In the rows, zero is written as 128.
Each row of numbers stands for one thing and depends on some of the facts below. Use the named rows to name the rest.

Some things and their rows:
pliski: [137 105 134 113  80 111 122 106 121 139 140 150  97 119 112 134 139 126
  97 130 127 141  99  88 120  88 120 149 128 118  92 135]
toklu: [145 102 138 113  79 111 131 117 107 141 141 154  96 120  96 116 129 125
  95 128 129 139 104  93 124 100 129 148 127 120  94 136]
sifler: [140 103 144 113  79 109 128 120 102 138 139 153  96 117 104 118 129 125
  97 130 137 141 111  90 123  98 125 152 128 121  93 136]
sime: [153 102 141 117  80 111 137 125 100 144 141 156  97 120  86 106 122 124
  96 129 130 138 109  97 132 111 135 147 127 134  99 135]
sturol: [155 108 122 118 101 111 118 121 168 153 140 150 103 134  89 103 118 126
 126 127 119 142 102  80 121  88 122 158 142 117  93 135]
plasuk: [147 106 129 124  91 119 117 124 157 145 140 153 119 120  91 103 117 128
 109 127 131 143  98  81 130  87 118 168 131 118  94 134]
lipor: [142 125 129 163 122 112 147 133 101 146 144 177 105 121  84 105 120 126
 113 138 120 137 120  87 121  95 118 163 138 166  96 138]
migrin: [124 103 123 167  87 111 122 110 133 140 142 170 109 122 118 108 117 128
  97 145 130 137  99 102 118  85 125 192 127 116  98 152]
steskur: [154 105 124 145  80 115 117 116 150 166 163 139 121 117  91 104 116 126
 104 128 126 147  97  81 121  85 112 164 143 121  94 135]
drabrin: [146 104 135 110  79 112 126 112 120 139 140 168  97 120  95 129 133 128
  97 129 127 140  97  91 134  94 123 144 128 118 102 134]
puvopli: [155 103 142 113  79 110 134 123 108 144 140 174  97 121  81 112 123 126
  96 128 129 139 100  95 149 109 130 142 129 139 114 133]
skuras: [149 104 147 161  93 110 139 114 114 144 141 177 127 121  77 103 120 127
  98 140 120 135 100  87 123 106 111 154 127 128  96 140]
tudros: [122 105 142 132 111 118 121 105 175 138 152 147 117 130  84 103 117 127
 108 127 127 150  97  78 132  86 141 149 139 118  93 132]
sigi: [157 103 130 123  82 111 134 122 107 142 140 155  96 137  82 102 126 126
  97 126 127 138  97 124 130 106 169 153 128 134  94 140]
vukli: [167 115 125 144  79 119 129 125 133 192 170 144 151 120  81 106 118 127
 124 132 136 144  96  80 120  86 118 142 136 120  94 133]
griran: [123 102 150 144  92 123 118 112 151 137 143 139 127 123 101 106 118 128
 119 127 148 146 105  82 122  88 142 171 127 118  96 140]
peplal: [174 115 121 126  93 111 119 130 156 168 145 154 101 139  77 105 117 126
 126 128 120 141 101  83 127  86 131 154 150 134  95 136]

Some facts about the things:
η: points at; ξ: uses; μ: is of sort
bavuk η peplal; bestos η vukli; bestos η letri; bestos η steskur; bestos η muflazos; brefur η radrel
briklom η stibu; dreror η restoste; dritek η plutru; dritek η druka; fegrir η stova; fegrir η kozi
flaber η kufin; flaflamis η fleflu; flaflamis η muflazos; gifluk η vatiril; gifluk η ledrosten; gogrobak η kufin
gogrobak η zofo; grabril η legrun; griran η flomem; griran η gakul; griran η radrel; grusis η bitruk
grusis η zeflibrak; grusis η gakul; kitral η doflom; kleden η radrel; klegren η trunil; klegren η stugra
klegren η ligon; ladral η peplal; ladral η paskatem; libisis η kufin; libisis η dani; lipor η bustedruk
lipor η trunil; lipor η stodra; lipor η paskatem; migrin η zeflibrak; migrin η stada; migrin η tadrol
nefli η zomekol; nefli η flafesu; nefli η tapo; panok η tadrol; paplu η zuklil; paplu η domis
pogrer η fleflu; pogrer η flomem; pogrer η grirum; seple η stilalas; seple η tranur; seple η skigem
seple η gipla; seplon η sigi; seplon η zeflibrak; sifler η stobedi; sitrum η zamem; sitrum η breklizus
sitrum η liser; skipen η legrun; skulen η trunil; skulen η sturol; sogris η movam; sogris η doflom
sogris η kelar; stemim η gegu; stimi η flafesu; tidon η skuflo; tidon η zuklil; trisul η tranur
vobrur η vatiril; vobrur η drabrin; vobrur η trezar; vobrur η puvopli; ziza η rosku; zogu η peplal
zogu η roskol; zorum η doflom; zorum η tudros; zorum η radrel; bavuk ξ movam; bilek ξ steskur
bitruk ξ plutru; briklom ξ plutru; bustedruk ξ bilek; bustedruk ξ stibu; dani ξ movam; dastil ξ tranur
dastil ξ kelar; domis ξ drapla; fefis ξ panok; fegrir ξ vatiril; flaber ξ pliski; flaber ξ soro
flaflamis ξ legrun; flaflamis ξ tize; flaflamis ξ trisul; flomem ξ plutru; gegu ξ pluflu; gegu ξ skikal
gipla ξ fefis; gipla ξ flomem; gridram ξ gogrobak; griran ξ bustedruk; grofel ξ toklu; grusis ξ restoste
kifir ξ vatiril; kleden ξ gakul; klegren ξ vatiril; klira ξ grufle; kliskes ξ restoste; kliskes ξ dastil
ledrosten ξ sturil; legrun ξ migrin; letri ξ tapo; lipor ξ sogris; liser ξ paplu; lomur ξ trisul
lomur ξ griran; lufli ξ flafesu; muflazos ξ zogu; nefli ξ tranur; nefli ξ restoste; nisek ξ grufle
paplu ξ stemim; paskatem ξ tranur; paskatem ξ sifler; peplal ξ pliski; plasuk ξ zomekol; plasuk ξ fegrir
plasuk ξ klira; pluma ξ sturil; pluma ξ zeflibrak; puvopli ξ sogris; roskol ξ zogu; rosku ξ plutru
rugon ξ paplu; ruram ξ zomekol; ruram ξ panok; seplon ξ bilek; sifler ξ grufle; sifler ξ klira
sigi ξ fegrir; sigi ξ zogu; sime ξ zomekol; sime ξ tapo; sitrum ξ plasuk; skigem ξ pliski
skuras ξ skikal; sogris ξ nefli; soro ξ sifler; stada ξ pluflu; steskur ξ tranur; stili ξ grufle
stimi ξ panok; stobedi ξ grabril; stobedi ξ klira; stodra ξ ledrosten; stodra ξ gegu; stugra ξ kufin
stugra ξ tudros; tigrosi ξ plutru; tize ξ zomekol; toklu ξ fefis; trezar ξ panok; trezar ξ flomem
trisul ξ sogris; trunil ξ plutru; tudros ξ vatiril; veval ξ plutru; veval ξ kelar; vobrur ξ tigrosi
vukli ξ movam; zamem ξ gaplar; zeflibrak ξ stilalas; zeflibrak ξ tidon; ziza ξ vimeka; zofo ξ movam
zogu ξ plutru; zogu ξ grufle; zogu ξ klira; zorum ξ plutru; zuklil ξ grufle; bavuk μ b
bestos μ b; bilek μ b; bitruk μ c; brefur μ b; breklizus μ a; bretel μ b
briklom μ b; bustedruk μ a; dani μ a; dastil μ a; doflom μ a; domis μ b
drabrin μ a; drapla μ c; dreror μ a; dritek μ b; druka μ b; fefis μ a
fegrir μ a; flaber μ a; flafesu μ a; flaflamis μ b; fleflu μ c; flomem μ a
gakul μ a; gaplar μ a; gegu μ c; gifluk μ a; gipla μ a; gogrobak μ b
grabril μ a; gridram μ b; griran μ b; grirum μ a; grofel μ a; grufle μ a
grusis μ a; kelar μ a; kifir μ c; kitral μ a; kleden μ a; klegren μ b
klira μ a; kliskes μ c; kozi μ c; kufin μ a; ladral μ b; ledrosten μ b
legrun μ a; letri μ b; libisis μ b; ligon μ c; lipor μ c; liser μ c
lomur μ a; lufli μ a; migrin μ c; movam μ a; muflazos μ a; nefli μ a
nisek μ c; panok μ a; paplu μ a; paskatem μ c; peplal μ b; plasuk μ b
pliski μ a; pluflu μ c; pluma μ a; plutru μ a; pogrer μ a; puvopli μ a
radrel μ a; restoste μ b; roskol μ a; rosku μ c; rugon μ c; ruram μ a
seple μ c; seplon μ c; sifler μ a; sigi μ a; sime μ a; sitrum μ a
skigem μ a; skikal μ c; skipen μ a; skuflo μ a; skulen μ b; skuras μ c
sogris μ a; soro μ a; stada μ a; stemim μ c; steskur μ b; stibu μ a
stilalas μ a; stili μ b; stimi μ a; stobedi μ a; stodra μ a; stogal μ a
stova μ c; stugra μ b; sturil μ a; sturol μ b; tadrol μ a; tapo μ a
tidon μ a; tigrosi μ b; tize μ b; toklu μ a; tranur μ a; trezar μ b
trisul μ b; trunil μ a; tudros μ b; vatiril μ a; velu μ c; veval μ a
vimeka μ a; vobrur μ c; vukli μ b; zamem μ b; zeflibrak μ a; ziza μ a
zofo μ a; zogu μ a; zomekol μ b; zorum μ a; zuklil μ a

Which thing is each row?
No name comes twice in this set of rows, the named rows included.
[134 103 131 113  80 111 121 111 118 139 140 148  97 126 123 122 148 126
  96 129 137 137  98 110 120  87 140 168 127 118  95 141]  panok
[165 111 125 155  78 121 119 129 137 176 169 141 123 117  80 106 116 127
 109 127 127 144  98  81 126  84 115 159 148 118  93 134]  letri
[136 103 152 128  81 113 135 126  96 138 140 146  97 128  97 100 129 127
 101 130 149 137 116 122 126 107 173 161 129 138  93 158]  grusis
[123 104 150 135 104 122 117 109 160 138 145 143 126 126  93 104 117 127
 115 126 141 149 102  80 124  87 142 158 130 118  96 136]  brefur
[147 106 157 117  80 113 133 136  94 140 139 158  99 118  93 108 122 126
 101 131 147 138 126  95 132 111 128 151 128 142  94 140]  sitrum

The same things again, as new rows of numbers:
Known rows:
fefis: [125 136 114 102 134 133 130 132 142 125 145 132 128 116 122 137 111 108
 141 123 130 117 127 139 136 129 135 125 144 137 126 141 143 128 136 134
 143 134 130 133 137 101 108 115 102 139 134 126 110 154 147 138 136]
pogrer: [115 141 117 107 136 145 121 148 132 115 148 133 135 105 118 137 108 102
 150 110 123 114 122 145 135 136 128 128 153 136 119 145 150 127 126 134
 132 134 127 135 122 113  91 118 103 151 121 123 107 153 156 138 115]
ligon: [117 138 133 121 101 150  93 100 138 146 139 133 125 132  98 137 120 122
 115 132 169 114 106 159 143 112 148  80 122 141 130 181 140 174 137 129
 163 138 109 151 128 127 179 125 149 154 131 120 146 143 122 141 129]
stova: [134 117 122 125  89 131 101  92 143 138 153 140 115 127 110 137 138 127
 125 121 174 139 112 155 129 120 144  78 128 149 132 165 144 163 124 137
 161 119 114 127 134 119 159 115 161 147 157 115 140 123 116 123 129]
gridram: [ 92 154 155 165 110 165  72 191 147 146 195 121 156 118 102  98  93  94
 101 107  87 102 103  78 100 122 151  30 186 135 132 176 135 108 126  38
  98 117  86  77 187 112 144 129 205 107 107  80  86 113 116 133 138]
sime: [131 131 109  96 144 129 130 132 141 126 140 131 119 114 118 136 114 114
 139 128 130 124 129 141 133 139 133 126 137 128 132 141 145 117 144 128
 146 136 138 130 137 100 118 124 103 130 131 121 103 164 152 137 141]
skuras: [106 122 135 114  76 127  97 107 130 142 150 152 132 111 103 137 126 137
 129 122 153 142 136 161 146 129 155  70 136 132 104 166 126 157 110 147
 142 118 123 146  99 135 147 136 168 177 139 114 133 145 132 161 113]
drabrin: [131 125 113 115 118 118 136 116 150 128 168 134 130 122 122 127 118  99
 153 126 130 135 125 137 113 118 139 116 141 162 136 126 130 135 141 142
 146 130 125 119 138  98  98 105 112 127 155 143 112 133 136 126 157]
vimeka: [ 88 179 119 133 112 215 148 196 178 181  76  92 117 158 192 110  54  66
 143  93 139 114 127  80 108 166 200 144 179 158 124 157 164 189  92 123
 172 168 127 150 229  83  86  78 142 128 188 133 115  89 149 106  96]
zuklil: [129 123 115  95 133 132 130 116 149 135 149 126 122 134 121 128 119 114
 127 139 126 129 130 132 136 127 133 116 125 134 148 135 142 125 151 126
 152 137 143 135 142  95 133 123 100 121 152 137  98 170 146 136 168]
stobedi: [167 110 117  61 132  74 144 123 148 151 157 150 108 119 153 115 109 122
 101  95 168 131 124 170 139 133 111 123 155 150 144 122 179 117 153 146
 143 120 123 103 176 154 124 114 103  96 149  85 108 135 139 100 146]
pluma: [108 136 132  89 100 111 132 135 144 142 158 152 148 114 127 129 103 115
 141 118 117 124 150 148 145 116 147 105 150 136 107 131 124 128 127 151
 127 126 130 138 113 121  98 123 111 159 129 129 110 155 150 164 142]
paskatem: [126 128 124 112 118 143  96  99 135 146 130 127 109 129  94 138 123 135
 111 141 171 124 109 156 141 130 146  87 115 131 136 184 143 160 149 122
 169 139 122 146 129 128 192 140 152 141 132 111 136 161 130 140 132]
grusis: [125 132 109 104 153 139 123 147 126 114 138 131 121 102 111 136 113 113
 143 121 127 125 126 145 134 154 130 134 147 127 126 146 154 114 137 129
 136 136 139 134 124 110 104 130 105 138 123 115 100 170 165 138 120]
tigrosi: [119 118 132 125 142 145 128 110 138 113 137 108 137 139 127 112 107 136
 127 135 143 113 123 104 133 121 115 111 149 141 113 156 136 114 138 119
 122 110 108  89 124 109 159 132 157 153 115 122 126 133 126 150 101]
kifir: [128 118 114 123 117 146  94 106 128 125 131 132 103 117  93 141 137 137
 124 129 166 141 117 151 133 148 141  90 124 127 131 178 150 147 129 126
 159 125 128 137 120 119 167 136 159 151 142 105 130 155 135 135 114]
seplon: [122 118 113 128 127 157  90 119 116 114 131 131 106 102  87 142 136 136
 132 121 162 142 113 157 133 164 138  99 136 127 124 180 157 145 118 126
 150 125 131 140 110 130 153 144 161 160 132 100 126 158 148 135  90]

Which thing is each row?
No name comes twice in this set of rows, the named rows included.
[121 111 128 120 154 143 126 113 134 115 132 105 127 138 119 111 111 144
 123 143 143 121 125 104 130 133 116 111 145 134 119 158 140 102 144 112
 126 113 118  86 124 110 169 143 160 142 116 114 119 144 129 152 107]  stili
[102 194 144 169 110 152  69 151 161  74 233 140 175 109 108 144 151  44
 145  98 103  79  42 151  85  41  72  63 134 158 188 170 154 137 162  74
 136 138  67 111 126 116  69  69  68 121  81 128 151  92 117  78 186]  gakul
[ 99 143 117 151  77 110 113 106 140 145 149 153 135  94  72 147 112 116
 183 144 155 143 136 164  96 112 191  76 136 156  82 171  77 169 120 159
 158 126  97 133  81 108 127 120 193 187 118 134 163 118 122 175 124]  gegu
[ 99 142 153  89  69 121 134 120 152 156 177 152 174 133 139 120  88  94
 141 113 120 102 140 151 155  79 151  99 154 166 102 127 111 161 123 167
 127 134 114 147 119 127  91 106 105 170 139 159 119 130 132 163 150]  stilalas
[120 127 122 128 101 152  91 108 132 126 143 135 120 118 101 145 135 125
 129 119 164 133 111 153 137 131 144  85 131 136 124 176 145 160 116 130
 151 124 117 139 119 120 154 123 156 164 140 113 137 139 129 136 109]  velu
[ 88 170 103 134 131 228 138 204 174 160  61  83  94 152 184 126  83  89
 138 105 118 137 145  57 116 199 195 138 164 116 136 157 173 154  85  99
 172 156 160 150 222  56 100  95 142 127 193 122  93 127 160 114 100]  ziza
[112 131 148 117 136 145 126 106 146 132 140 109 150 154 128 106  93 128
 115 141 150  92 116 110 139  96 120 100 143 146 119 162 129 129 157 118
 131 126  98  98 131 120 179 133 148 147 106 128 134 132 117 158 121]  sturol
[135 127 104  94 134 135 124 139 147 111 135 132 109 110 129 154 138 127
 137 117 120 133 145 118 151 144 130 120 139 103 129 136 155  99 117 119
 140 115 153 125 138  73 113 114  99 148 144 110  97 168 148 135 133]  flaber
[131 133 120 101 101 129 136 114 164 133 155 135 133 133 137 144 121 104
 142 120 131 115 136 123 146  95 142 109 136 140 127 128 131 137 123 137
 148 123 126 129 148  72 110  89  99 151 155 144 118 137 126 134 159]  kufin
[128 117 114 127 121 138 101  95 126 135 137 129 108 122  84 129 127 133
 127 141 171 146 108 160 117 145 146  91 121 144 137 176 141 156 146 131
 166 136 124 138 120 129 173 142 163 134 143 117 133 154 133 132 129]  bitruk
[129  95 121 132 145 123 137  93 141 118 147 107 124 144 119 101 118 141
 134 149 148 145 127 103 107 129 119 106 142 156 129 143 128 106 153 120
 131 108 116  73 128 103 162 140 170 126 141 129 118 128 122 142 128]  trezar
[136 116 102 108 135 110 138 114 147 132 157 129 116 120 114 125 121 110
 150 136 135 146 129 138 109 134 137 122 134 153 144 127 134 122 149 136
 154 131 138 117 139  95 112 119 116 114 156 135 103 150 141 127 163]  puvopli
[104 103 150 127  91 114 139  94 148 134 171 131 165 143 134  96 103 132
 143 132 135 132 143 111 124  93 136  84 162 172  94 129 101 129 125 151
 108  99 100  83 104 121 131 126 178 167 138 147 129 104 111 167 121]  ledrosten

Now the same things, written a new way:
Some rows with their names:
steskur: [142 152  87  67 153 165 153  88  47 157 188  85 127 116 128 123 182 133
 150 133  99 145 133 117 138  98 129  62 116 130 133]
bestos: [145 153 134 108 162 102 136  69 124 146 153 167 108 131  98 138  89 148
 125 125 139 140 125 114 131  93 134 132 115 172 144]
liser: [103 145  97 141 131 113 117 124 145 141 150 123 106 137  98 104 111 145
 137 123 179 124 105  89 127 124  86 161 162 103 105]
nisek: [146  83 118 134 167 180 151 131 123  64  93  80 109 147 125 110 168 150
  98 166 171  80 125 141 141  97 104 118 133 102 142]
gipla: [117  89 144 178  98  72 161 138 160 145 123  46 200 122 144 137 144 123
 115 115 126  64 170 114 149 120 132 140 114 121 119]
rosku: [126  76 125 150 169 117 152 135 106 130 118  34 162 112 123 106 164 132
 101 141 174  64 165 138 134  97 131 130 133  90 129]
plutru: [179 100 185  92 121 127 109 153  84 129  83  89 208  82 173  96 133  54
 127 132 111 133 161 233 139 136 246 137 133 106 161]
dritek: [125 138 112 124 142 101 127  96 120 140 136 165  98 113 129 148  90 136
 117 125 136 157 128 107 118 107 132 139 115 150 139]
briklom: [136  65 146 154 156  99 172 108  95 137 114  61 158 100 132 160 152 150
  98 143 140  85 184 120 136  82 135 116  80 130 155]
stibu: [132 158 113  83 113 175 114 146  83 176 165 127 129 120 168 104 171 110
 167 135  73 157 106 137 124 151 154 107 140 110 123]
skikal: [151 131 155 111 196 124  77 120 111 167 101 159 130  89  82  90  70 125
 124 129 172 172  96 163 105 128 137 159 163  94 130]
lipor: [106 124  76  95 162 166 135 149  57 183 182 127  48 142 145 129 209 134
 135 144 143  75 127  82 104 127 131 117 168 126 105]
trezar: [ 97  92 112 178  99  55 178 109 120 125 133  40 163  98 142 156 128 124
  97 101 159  96 190 110 149  81 125 141  82 130 143]
panok: [158 144 137 109  96  74 106 153 128 117 103 130 202 116 191 140 116  40
 118 119 124 112 180 180 115 137 226 197 120 143 137]
kleden: [121 148 136 145 113 115 124 144 167 151 124 156 113 151 107 155 115 158
 142  96 115 124 117 134  98 144  76 132 128 141 115]
seplon: [148 141  46  88 184 167 129 140  70 167 161 105 106 132 148 128 202 140
 134 156 143 101 122  83  90 116  91 120 135 106 111]
skigem: [130 111 136 146 120 171 137 132 160  95 111 125 131 144 122 117 140 166
 126 152 104 128 100 115 140 139 101 100 134 117 129]

Which thing is each row?
No name comes twice in this set of rows, the named rows included.
[102 125 126 120 146 115 109 127 113 127 143 142  96 126  88 105 108 108
 133 121 186 125 114 108 117 148 125 152 171 111 107]  ligon
[111  82  98 117 162 189 151 148  77 106 151  68  89 140 115 110 215 134
 126 156 160  83 130 102 134 139 102  83 165  98 106]  paskatem
[140  78 150 135 146 100 157 106  87 128 107  66 167  84 137 141 142 122
 104 134 140 113 180 144 139  91 150 113  89 130 155]  tigrosi
[148 176  52  79 152 128 100 136  98 123 143 153 114 145 172 134 141  93
 126 137 173 127 135 112  95 125 152 177 148 122 116]  migrin
[156  96 173 135 131 157 163 115 156  82 101  62 191 160  99 115 158 148
 115 148 111  78 141 152 152 118 114  86 127 128 137]  muflazos
[110 164  67 115 119 114 181  86 121 130 190 106 101 166 132 161 156 156
 128 118 126  95 149  75 135  83 108 109  97 170 118]  flaflamis
[106 169 120 129 137  91 147  64 149 139 175 136 122 142  70 131  92 146
 134 107 142 148 121  78 141 114  88 116 115 147 115]  vukli
[136  65 117 160 174 122 149 155 109 158 101  57 132 112 145 120 147 157
 108 137 172  59 153 143 130  75 118 149 116 105 146]  vobrur
[105 128 118 104 108 168 128 153  83 167 175 130 104 130 137 128 192 122
 157 140  84 117 117  98 121 173 130  82 158 118  98]  bustedruk
[122 172 140  99  89 117  87 152 136 142 131 180 113 126 120 120  80  89
 167  75 113 182 114 177 113 151 154 154 148 125 127]  movam
[135 136 101 110 138 192 136 154  86 191 161 119 108 132 177 138 203 170
 156 157  62 111 117 105 126 122 131  91 128 125 129]  nefli
[139 151  80  56 140 159 125 117  25 157 166 114 115  86 165 119 169  82
 155 131 103 190 134 147 135 113 173  98 111 113 143]  restoste
[134 112 118 117 132 171 141 152  84 178 150  81 142 119 165 125 202 144
 147 143  81 102 132 122 126 127 129  87 122 111 126]  dastil

Now the same things, written a new way:
Some things and their rows:
vukli: [113 121 145 119  99 167 122 149 119 100 110 120 126 111]
grufle: [157 188 183 190 125 122 176 165  89  82 150 151 108 144]
gipla: [139 153 139 112 120 151 180  98 161 124 135 105 107  94]
gifluk: [172 154 168 170 119 136 120 109 102 134 132 123  96 118]
restoste: [150 126 169 162  90 146  63 170 121  83 129 125 123 164]
drabrin: [168 167 161 159 109 132 127 108 127 105 143 114  97 128]
paskatem: [ 95 103 173 123 108  75 125 180 212 120 138 105 144 140]
bitruk: [120 104  78  81 155  56 118 161 242 133 124 136 164 129]
muflazos: [145 153 140 129 133 145 174 129 160 114 154 108 109 106]
stugra: [122 120 123 131 113 162 100 173 128  91 138 116 121 110]
peplal: [135 102 125 151  93 168 118 184 145  81 125 108 155 125]
ladral: [162 106 140 194  93 153  75 176  83  95 107 131 147 134]
zuklil: [140 169 171 153 137 138 201 163 129  99 153 133 111 120]
flaflamis: [124 104 151 134 116 172 102 168 116 125 114 126 126 110]
drapla: [109 134 166 145  98  55  86 145 137 118 116 126 120 136]
dastil: [156 134 176 125 116 154 146 138 231 114 175  89 113 153]
bestos: [150 123 160 171 106 146  65 161  68 110 109 142 119 132]

Which thing is each row?
No name comes twice in this set of rows, the named rows included.
[132 145  53 147 164 150 126 140 116 134 200  86  64   8]  fegrir
[178 148 195 160 107 136 111 130 179 105 159 102 103 166]  tranur
[ 91 110 167 111 108  74 115 159 209 128 135 105 131 132]  kliskes
[173 162 161 159 108 134 120 116 147 106 150 115 101 143]  kelar
[121 106  80  76 152  54 113 165 241 137 126 136 167 130]  rosku
[165 166 164 161 107 132 129 105 121 107 140 113  95 127]  tapo
[141 149 128 134 139 147 168 125 158 109 157 102  95  89]  sigi
[144 137 153 140 136 150 163  99 163 108 131  95  93 102]  zeflibrak
[136 144 155 123 124 155 177  83 107 158 110 115 103  71]  stimi
[104 107 115 140  91 191 115 160 160 138 122 145 121 123]  griran
[160  97  72 104 155 149  93 185 176 129 121 154 169 128]  briklom
[169 154 161 172 117 138 124 107 110 136 133 127  95 121]  pogrer

